Below are the code and all the weights of a small trained network. Each question names an input and a target symbol and asks about switching units off, where a switched-off unit gives its printed mean instead of its output.

import numpy as np


def w(rows, s, z=0):
    codes = np.array(rows[::2]) - 128.0
    scale = np.full(codes.shape[1], s)
    scale[-1] = z or s
    return codes * scale


def softmax(a):
    e = np.exp(a - a.max(-1, keepdims=True))
    return e / e.sum(-1, keepdims=True)


def log_softmax(a):
    a = a - a.max(-1, keepdims=True)
    return a - np.log(np.exp(a).sum(-1, keepdims=True))


def net(x, mask):
    ids = ['αγδεζλξστω'.index(c) for c in x.split()]
    T = len(ids)
    res = E[ids] + P[:T]
    u = 0
    for l in range(2):
        r = res
        for j in range(3):
            rows = slice(2 * j, 2 * j + 2)
            q, k, v = (r @ M[l][rows].T for M in (Q, K, V))
            z = softmax(np.where(np.tri(T) > 0, q @ k.T / 2**0.5, -1e9)) @ v
            o = O[l][rows]
            res = res + np.where(mask[u + j], z, o[:, -1]) @ o[:, :-1]
        u += 3
    return log_softmax(res[-1] @ U[:, :-1].T + U[:, -1])


Q, K, V, O = {}, {}, {}, {}
E = w([
[183,128,88],'α',
[151,68,63],'γ',
[235,170,97],'δ',
[127,206,135],'ε',
[198,225,140],'ζ',
[66,45,191],'λ',
[55,193,123],'ξ',
[100,129,193],'σ',
[142,82,199],'τ',
[158,45,5],'ω',
],0.015)
P = w([
[129,99,109],'0',
[119,116,168],'1',
[92,113,126],'2',
[132,118,116],'3',
[125,105,172],'4',
[89,139,136],'5',
[145,133,108],'6',
[127,104,178],'7',
[87,152,140],'8',
[153,190,129],'9',
[121,5,116],'10',
[84,155,140],'11',
[154,131,112],'12',
[131,100,184],'13',
],0.012)
Q[0] = w([
[139,154,124],'0.h0',
[119,115,70],'0.h0',
[164,8,27],'0.h1',
[161,182,230],'0.h1',
[229,150,31],'0.h2',
[153,14,213],'0.h2',
],0.018)
K[0] = w([
[148,158,117],'0.h0',
[97,155,82],'0.h0',
[157,15,141],'0.h1',
[32,252,177],'0.h1',
[171,223,4],'0.h2',
[155,37,197],'0.h2',
],0.018)
V[0] = w([
[73,109,16],'0.h0',
[186,84,255],'0.h0',
[159,166,180],'0.h1',
[139,83,111],'0.h1',
[122,97,154],'0.h2',
[161,73,204],'0.h2',
],0.0092)
O[0] = w([
[156,176,177,98],'0.h0',
[107,8,83,252],'0.h0',
[127,80,73,85],'0.h1',
[127,181,156,137],'0.h1',
[102,125,133,188],'0.h2',
[92,149,164,255],'0.h2',
],0.011,0.0026)
Q[1] = w([
[105,110,61],'1.h0',
[248,45,163],'1.h0',
[133,50,251],'1.h1',
[172,173,103],'1.h1',
[156,55,211],'1.h2',
[77,81,154],'1.h2',
],0.023)
K[1] = w([
[82,151,98],'1.h0',
[254,97,132],'1.h0',
[155,70,217],'1.h1',
[150,137,104],'1.h1',
[173,164,69],'1.h2',
[96,141,101],'1.h2',
],0.033)
V[1] = w([
[178,139,89],'1.h0',
[139,123,76],'1.h0',
[8,164,36],'1.h1',
[123,106,206],'1.h1',
[207,67,230],'1.h2',
[203,119,103],'1.h2',
],0.011)
O[1] = w([
[69,157,245,109],'1.h0',
[127,145,167,127],'1.h0',
[114,193,254,137],'1.h1',
[107,162,55,255],'1.h1',
[120,47,59,240],'1.h2',
[210,137,139,95],'1.h2',
],0.0095,0.0037)
U = w([
[169,131,113,60],'α',
[156,155,103,85],'γ',
[228,79,110,109],'δ',
[128,200,108,186],'ε',
[156,152,123,129],'ζ',
[102,97,76,152],'λ',
[39,255,78,147],'ξ',
[96,148,102,63],'σ',
[58,78,153,3],'τ',
[141,236,20,195],'ω',
],0.0068,0.0037)

Each question gives the input, a string of symbols that net reads in full, and the target symbol t.
The units are the heads (2 rows each of Q, K, V and O). Each row of codes is followed by its name. A weight is (code - 128) times the scale printed after its matrix; where a second scale follows, it is the last column's (O and U).
mask holds one flag per head, layer by layer. A switched-off head (its flag False) gives its mean, the last column of its rows in O, instead of its output. The means were averaged over made-up inputs and are rounded, as every weight is.
A unit's drop is (log p(t) with every unit on - log p(t) with that unit switched off) / (log p(t) with every unit on - log p(t) with every unit switched off).
The circuit of an input: a set's keep is (log p(t) with only the set's units on - log p(t) with every unit switched off) / (log p(t) with every unit on - log p(t) with every unit switched off). Starting from all 6 units, units are removed one at a time, each time the one whose removal leaves the highest keep (on an exact tie, the one counted first), for as long as the keep stays at least 0.8.
circuit, biggest first: the units of the circuit, biggest drop first
unit that matters most: the unit with the biggest drop
which heads matter: for each layer, one digit per head in row order, 1 if its drop is at least 0.15 and else 0, layers parted by /
drop when u is switched off: that unit's drop, to one decimal
input γ τ λ ε ω ξ γ λ ε δ ζ ω γ δ, target δ: which heads matter -> 001 / 011
input ξ γ ω λ ε λ ω ζ δ λ λ ε, target λ: circuit, biggest first -> [1.h2, 0.h2, 0.h1]
input ω ε ε ξ λ δ λ λ γ ξ ε, target ω: circuit, biggest first -> [1.h0, 1.h1, 0.h2]
input λ ω γ, target ω: circuit, biggest first -> [0.h1, 0.h0, 1.h0]
input γ δ λ σ ε λ λ τ ω δ λ δ δ δ, target δ: circuit, biggest first -> [0.h2, 1.h2]
input ω α γ λ, target ω: circuit, biggest first -> [1.h1, 1.h0, 0.h1, 0.h0]
input λ γ ε ξ σ ω δ λ δ δ δ ε α ε, target ω: circuit, biggest first -> [1.h0, 1.h1]
input λ λ γ ξ ζ λ δ ξ ω γ ξ, target ξ: circuit, biggest first -> [1.h2, 0.h2, 1.h1]
input λ ε ω, target ω: unit that matters most -> 0.h0
input ξ λ ξ ω ω γ, target ω: which heads matter -> 111 / 100
input λ σ ω δ ε ω, target ω: circuit, biggest first -> [0.h0, 1.h0]
input σ λ γ λ λ λ λ ξ ξ δ ξ, target ξ: circuit, biggest first -> [1.h2, 0.h2]
input ε λ ζ α λ ε, target λ: drop when 0.h2 is switched off -> 0.4
